Q:
[[130 128 134 133 135 130 128]
 [128 129 122 126 135 130 137]
 [131 122 121 122 140 139 126]
 [127 130 128 124 125 129 125]
 [115 130 135 106 131 123 125]
 [115 122 138 135 125 130 119]
 [139 132 122 123 134 136 127]]
A: 130

Q:
[[108 146 127 112 138 106 125 130 149 121 114 125 123]
 [134 131 132 132 121 138 137 129 125 122 136 119 129]
 [131 137 117 128 115 154 120 128 113 138 119 110 125]
 [117 134 135 122 126 115 122 118 128 133 122 114 131]
 [115 135 133 118 133 110 123 128 139 131 124 115 136]
 [134 135 134 120 116 133 155 128 149 112 133 107 135]]
A: 108

Q:
[[127 132 120 121 145 120]
 [137 126 118 128 115 125]
 [140 146 132 122 145 123]
 [122 121 137 131 129 130]
 [138 137 135 117 128 111]
 [115 106 126 126 116 127]
 [131 127 125 122 124 123]
 [124 124 115 128 117 126]
 [122 118 117 130 146 133]]
A: 127

Q:
[[120 130 134 124 116 133 143 125 134 124 109 141 119 130]
 [110 139 116 121 133 128 122 123 124 128 132 125 135 123]
 [130 119 134 126 134 122 124 125 117 130 139 131 119 123]
 [110 140 114 122 133 128 121 123 121 127 132 123 137 121]
 [128 124 130 128 122 117 130 124 134 132 121 129 138 134]
 [127 127 117 140 124 126 129 136 127 132 127 126 122 136]
 [135 125 128 128 146 135 137 125 149 116 129 128 135 146]
 [138 123 127 131 136 131 129 123 117 134 132 122 129 107]
 [118 131 134 128 125 134 139 127 129 125 112 137 120 128]]
A: 120

Q:
[[146 127 120 139 143 140 140 111 135]
 [123 119 137 143 123 126 128 135 144]
 [140 122 113 129 128 117 149 128 132]
 [146 135 142 106 114 131 137 120 136]
 [131 143 130 144 131 129 133 128 129]
 [123 120 141 118 103 133 129 121 131]
 [109 138 149 109 137 142 107 134 127]
 [132 121 135 147 116 125 120 116 133]]
A: 146

Q:
[[124 117 125 112 148 126 135 139 126 126 120 129 118 136 115]
 [124 115 125 112 151 125 142 143 123 128 120 129 118 137 111]
 [124 118 125 116 147 129 135 138 125 127 123 129 120 135 113]
 [124 118 126 116 147 127 141 138 125 125 123 129 119 135 112]
 [124 119 126 116 146 130 137 138 125 126 123 129 120 135 116]]
A: 124
---
[[131 137 137 120 120 156 129]
 [130 137 138 120 120 156 129]] => 137

[139 125 127 104 123 127 138] => 127

[101 111 102 126] => 102

[115 124 143 127 158 118 139] => 143

[124 111 125 144 150 154 122] => 125

[121 153 139 141 145 140] => 139

[[104 122 134 127 117 147]
 [107 120 136 135 118 144]
 [136 126 136 110 126 128]] => 134

[[129 124 104 132 116]
 [116 115 125 125 128]] => 104

[[129 146 154 112 122 135]
 [129 119 157 148 155 114]
 [129 143 152 140 111 145]] => 154

[153 140 119 133 131] => 119
---
[[125 121 143 121 123 104 135 134 129 129 127 132 121 115]
 [142 117 120 129 135 115 114 126 123 121 117 115 134 120]
 [142 122 134 130 117 133 120 121 127 123 149 129 131 135]
 [125 141 130 117 131 130 140 120 107 123 118 123 130 134]
 [133 140 121 112 114 125 117 121 135 123 134 119 137 124]
 [139 135 122 123 136 136 117 126 143 124 122 122 144 134]
 [123 131 135 131 140 120 136 112 134 110 139 137 120 134]
 [127 146 131 117 136 133 124 118 145 120 116 118 127 128]] ⇒ 115

[[130 127 132 134 133 139 123]
 [129 128 139 128 131 112 134]
 [132 127 116 128 121 111 129]
 [126 125 118 125 131 139 132]
 [128 126 152 114 132 124 125]
 [130 131 106 133 125 120 121]
 [124 128 122 135 127 137 120]] ⇒ 123

[[114 131 119 134 135 138 127 111 105 143 143 129 143 130 114]
 [112 118 118 112 120 105 126 115 114 118 122 128 133 135 112]
 [120 124 120 130 135 138 124 109 102 136 140 124 137 128 119]
 [130 133 128 144 136 152 123 129 126 136 137 126 133 132 128]
 [119 124 126 112 116 105 126 125 122 119 116 129 129 134 119]
 [113 123 116 125 129 127 126 107 105 130 132 125 133 132 113]] ⇒ 114

[[133 118 120 121 140 128 111 123 130 131 106 135 109 126]
 [125 111 128 111 131 136 145 128 120 146 130 126 138 114]
 [115 137 113 136 119 127 124 136 149 156 123 128 120 120]
 [117 142 132 139 127 116 131 118 142 124 132 113 123 130]
 [119 115 126 111 129 106 115 120 131 140 108 119 106 102]
 [104 120 136 116 139 121 121 143 137 125 137 137  99 126]
 [147 140 126 124 125 114 118 110 146 118 125 121 126 130]
 [136 125 126 122 131 112 110 121 127 127 112 126 101 114]
 [128 117 147 128 136 141 143 146 120 113 137 138 135 116]] ⇒ 126

[[124 107 103 127 131 117 125 134]
 [125 111 110 135 127 126 125 137]
 [124 117 105 137 125 124 135 138]
 [123 112 107 131 127 124 128 129]
 [124 116 114 136 126 137 131 127]
 [122 112 100 129 125 114 128 137]
 [122 113 107 130 127 129 129 126]
 [123 108 100 125 127 112 127 136]
 [124 114 108 136 126 125 130 138]] ⇒ 134
---
Q:
[[131 129 142 131 137 131 146 139 126]
 [127 124 157 130 143 130 143 128 114]
 [125 127 117 124 117 132 127 127 136]
 [128 126 145 129 140 132 138 130 122]
 [129 123 140 126 133 131 131 125 121]
 [128 128 143 126 135 133 141 130 126]
 [133 133 133 127 133 125 128 130 133]
 [129 127 131 134 137 126 117 127 121]]
A: 142

Q:
[[149 116 121 132 136 119  98 107 104]
 [113 131 131 134 116 128 142 130 147]
 [130 116 110  98 120 110 111 139 132]
 [ 99 129 114 135 137 139 132 115 134]
 [110 111 133 138 107 110 140 131 143]]
A: 121

Q:
[[116 130 113 137 137 113 124]
 [123 129 125 121 131 134 123]
 [116 122 122 112 120 111 131]
 [116 133 120 135 134 125 139]
 [127 122 123 132 121 114 129]
 [115 128 107 111 143 106 130]
 [121 125 124 131 117 124 133]
 [125 122 134 144 124 122 123]]
A: 113

Q:
[[126 106 131 154 117 119 136 105 142]
 [120 130 130 135 109 103 108 141 120]
 [127 101 120 152 111 130 142 123 119]
 [144 108 125 110 113 108 110 131 131]
 [126 102 120 152 110 129 146 117 128]]
A: 131

Q:
[[125 125 126 127 116 131 128 132 127]
 [124 122 124 126 110 134 128 135 126]
 [122 128 128 128 116 129 128 129 128]
 [109 138 135 130 113 124 129 120 130]
 [150 123 124 127 153 129 127 131 127]
 [137 125 125 127 138 128 128 130 128]
 [128 119 122 126 115 135 128 138 125]
 [129 110 118 123 110 143 128 150 122]
 [109 137 135 130 112 124 129 120 130]
 [142 108 115 123 120 142 128 149 122]]
A: 126

Q:
[[129 129 129 129 130 129 130 129 149 129 128 135 156 128]
 [131 128 129 128 134 134 138 131 129 129 130 130 128 128]
 [130 128 128 128 130 129 130 133 129 129 134 130 128 131]
 [128 128 128 128 130 133 132 135 130 129 130 134 130 128]
 [131 128 128 128 130 128 129 135 130 133 129 130 131 128]
 [128 129 128 128 129 128 135 129 132 129 129 133 137 129]
 [130 129 128 128 131 129 133 134 131 130 130 133 129 129]
 [129 128 128 129 135 131 131 132 128 129 130 129 128 130]
 [132 128 128 128 134 133 137 139 128 128 131 134 129 129]
 [128 130 129 128 129 131 128 135 140 129 129 131 133 128]]
A: 129

Q:
[[126 125 153 121 148 124]
 [122 139 124 128 124 154]
 [126 129 127 126 117 130]
 [130 114 138 122 144 136]
 [106 133 125 146 137 127]
 [141 125 138 128 113 146]
 [139 143 126 120 129 136]
 [129 128 129 125 117 129]
 [123 133 129 127 132 123]
 [133 127 108 124 130 127]]
A: 153

Q:
[[124 119 126 132 151 130 128 131 121 119 131 117 118 127 128 135]
 [130 129 130 134 126 126 130 130 134 129 123 134 125 127 131 133]
 [131 133 126 123 112 128 127 128 133 135 129 132 137 128 130 120]
 [128 134 127 119 112 127 123 122 125 137 129 132 138 130 124 119]
 [126 123 129 133 145 132 130 131 124 118 130 120 120 131 129 134]
 [127 125 131 134 142 133 132 131 126 118 129 123 121 132 130 135]
 [123 119 125 131 153 129 129 131 119 119 131 116 117 124 127 135]
 [125 121 127 133 148 131 129 132 122 118 131 118 119 130 128 134]
 [131 128 127 130 118 124 128 130 135 132 126 132 131 127 131 126]
 [131 128 127 131 120 124 128 130 135 132 125 133 129 127 131 128]]
A: 126
